Below is a small trained network, with its code and all its weights. Each question gives an input and a target symbol and asks what happens when units are switched off, that is, made to give their printed mean instead of their output.

import numpy as np


def w(rows, s, z=0):
    codes = np.array(rows[::2]) - 128.0
    scale = np.full(codes.shape[1], s)
    scale[-1] = z or s
    return codes * scale


def f(y):
    return y / 2 * (1 + np.tanh(0.7978845608 * (y + 0.044715 * y**3)))


def softmax(a):
    e = np.exp(a - a.max(-1, keepdims=True))
    return e / e.sum(-1, keepdims=True)


def log_softmax(a):
    a = a - a.max(-1, keepdims=True)
    return a - np.log(np.exp(a).sum(-1, keepdims=True))


def net(x, mask):
    ids = ['βγδεζλμξπτφ'.index(c) for c in x.split()]
    T = len(ids)
    res = E[ids] + P[:T]
    q, k, v = (res @ M[0].T for M in (Q, K, V))
    z = softmax(np.where(np.tri(T) > 0, q @ k.T / 2**0.5, -1e9)) @ v
    res = res + np.where(mask[0], z, O[0][:, -1]) @ O[0][:, :-1]
    y = f(res @ A[0][:, :-1].T + A[0][:, -1])
    res = res + np.where(mask[1:9], y, B[0][:, -1]) @ B[0][:, :-1]
    return log_softmax(res[-1] @ U[:, :-1].T + U[:, -1])


Q, K, V, O, A, B = {}, {}, {}, {}, {}, {}
E = w([
[199,153,88,31,217],'β',
[180,255,136,177,254],'γ',
[205,43,159,115,15],'δ',
[43,101,59,154,68],'ε',
[191,156,188,134,181],'ζ',
[186,102,183,27,89],'λ',
[140,148,143,141,144],'μ',
[157,129,146,136,154],'ξ',
[138,144,164,153,148],'π',
[153,148,159,128,144],'τ',
[28,169,40,217,179],'φ',
],0.0087)
P = w([
[164,168,171,197,103],'0',
[72,114,96,64,108],'1',
[254,208,163,117,83],'2',
[90,77,113,91,142],'3',
[173,164,120,209,80],'4',
[95,76,124,89,166],'5',
[180,239,127,197,80],'6',
[93,72,135,93,183],'7',
[149,249,141,227,63],'8',
[73,74,140,95,176],'9',
[183,238,171,147,66],'10',
[80,77,141,91,178],'11',
],0.009)
Q[0] = w([
[43,79,48,166,82],'h0',
[192,253,153,169,14],'h0',
],0.0062)
K[0] = w([
[171,164,117,95,164],'h0',
[144,216,139,254,24],'h0',
],0.007)
V[0] = w([
[127,218,60,220,254],'h0',
[44,58,51,227,41],'h0',
],0.0077)
O[0] = w([
[231,97,7,162,189,2],'h0',
[129,30,123,207,2,177],'h0',
],0.0083,0.00039)
A[0] = w([
[202,149,254,138,115,254],'n0',
[18,56,182,27,175,120],'n1',
[140,229,201,170,126,157],'n2',
[184,128,112,188,77,127],'n3',
[212,119,111,219,100,84],'n4',
[70,216,108,193,124,159],'n5',
[123,169,161,44,150,157],'n6',
[75,93,108,146,222,171],'n7',
],0.0082,0.0046)
B[0] = w([
[57,93,111,193,128,254],'n0',
[195,20,191,30,216,220],'n1',
[2,142,121,89,87,190],'n2',
[190,108,150,114,107,180],'n3',
[235,98,149,74,117,181],'n4',
[88,85,201,161,117,172],'n5',
[139,175,150,136,176,180],'n6',
[71,116,6,160,198,164],'n7',
],0.0066)
U = w([
[195,159,62,49,186,86],'β',
[97,206,80,144,161,228],'γ',
[151,56,199,144,87,206],'δ',
[1,125,103,114,32,59],'ε',
[138,187,144,130,134,76],'ζ',
[125,87,191,59,169,138],'λ',
[137,189,147,136,119,84],'μ',
[243,108,103,108,125,3],'ξ',
[58,215,201,153,91,135],'π',
[136,181,136,109,118,74],'τ',
[46,92,53,178,146,191],'φ',
],0.0072,0.0052)

Each question gives the input, a string of symbols that net reads in full, and the target symbol t.
The units are the heads (2 rows each of Q, K, V and O) and the neurons (one row each of A and B). Each row of codes is followed by its name. A weight is (code - 128) times the scale printed after its matrix; where a second scale follows, it is the last column's (O, A, B and U).
mask holds one flag per unit, heads first, then neurons. A switched-off unit (its flag False) gives its mean, the last column of its rows in O or B, instead of its output. The means were averaged over made-up inputs and are rounded, as every weight is.
A unit's drop is (log p(t) with every unit on - log p(t) with that unit switched off) / (log p(t) with every unit on - log p(t) with every unit switched off).
The circuit of an input: a set's keep is (log p(t) with only the set's units on - log p(t) with every unit switched off) / (log p(t) with every unit on - log p(t) with every unit switched off). Starting from all 9 units, units are removed one at a time, each time the one whose removal leaves the highest keep (on an exact tie, the one counted first), for as long as the keep stays at least 0.8.
units of the circuit, in order: the units of the circuit, biggest drop first
unit that matters most: the unit with the biggest drop
top k neurons: the k neurons with the biggest drops, biggest first
drop of u: that unit's drop, to one decimal
input λ δ π, target π: unit that matters most => h0
input π ε λ φ λ γ δ τ δ ε ε, target ε: units of the circuit, in order => h0, n1, n2
input λ ξ δ ε λ ξ π, target π: units of the circuit, in order => h0, n2, n1, n5
input β ε φ ε ε λ ε ζ μ, target δ: units of the circuit, in order => h0, n4, n5
input δ β ε γ ε π ε ε ξ, target δ: top 2 neurons => n4, n3
input λ μ ε ε γ μ γ μ φ ε μ, target ξ: top 2 neurons => n4, n3
input ε ζ γ ξ λ β ε γ φ ε π, target ξ: units of the circuit, in order => h0, n4
input λ ε λ δ ε ζ ζ ζ ε ε ζ, target δ: units of the circuit, in order => h0, n4
input λ ε ζ, target π: units of the circuit, in order => h0, n2, n1
input ε λ ε ζ ε ε ξ, target δ: top 3 neurons => n4, n3, n7
input λ ε λ φ λ λ ζ, target π: drop of n1 => 0.2
input ζ ζ μ, target γ: drop of n7 => -0.1
input λ φ λ λ λ, target π: drop of n2 => 0.1
input τ τ ξ φ φ φ φ ζ γ, target ξ: drop of n4 => 0.4
input ζ λ β γ ζ μ λ γ, target γ: top neuron => n7
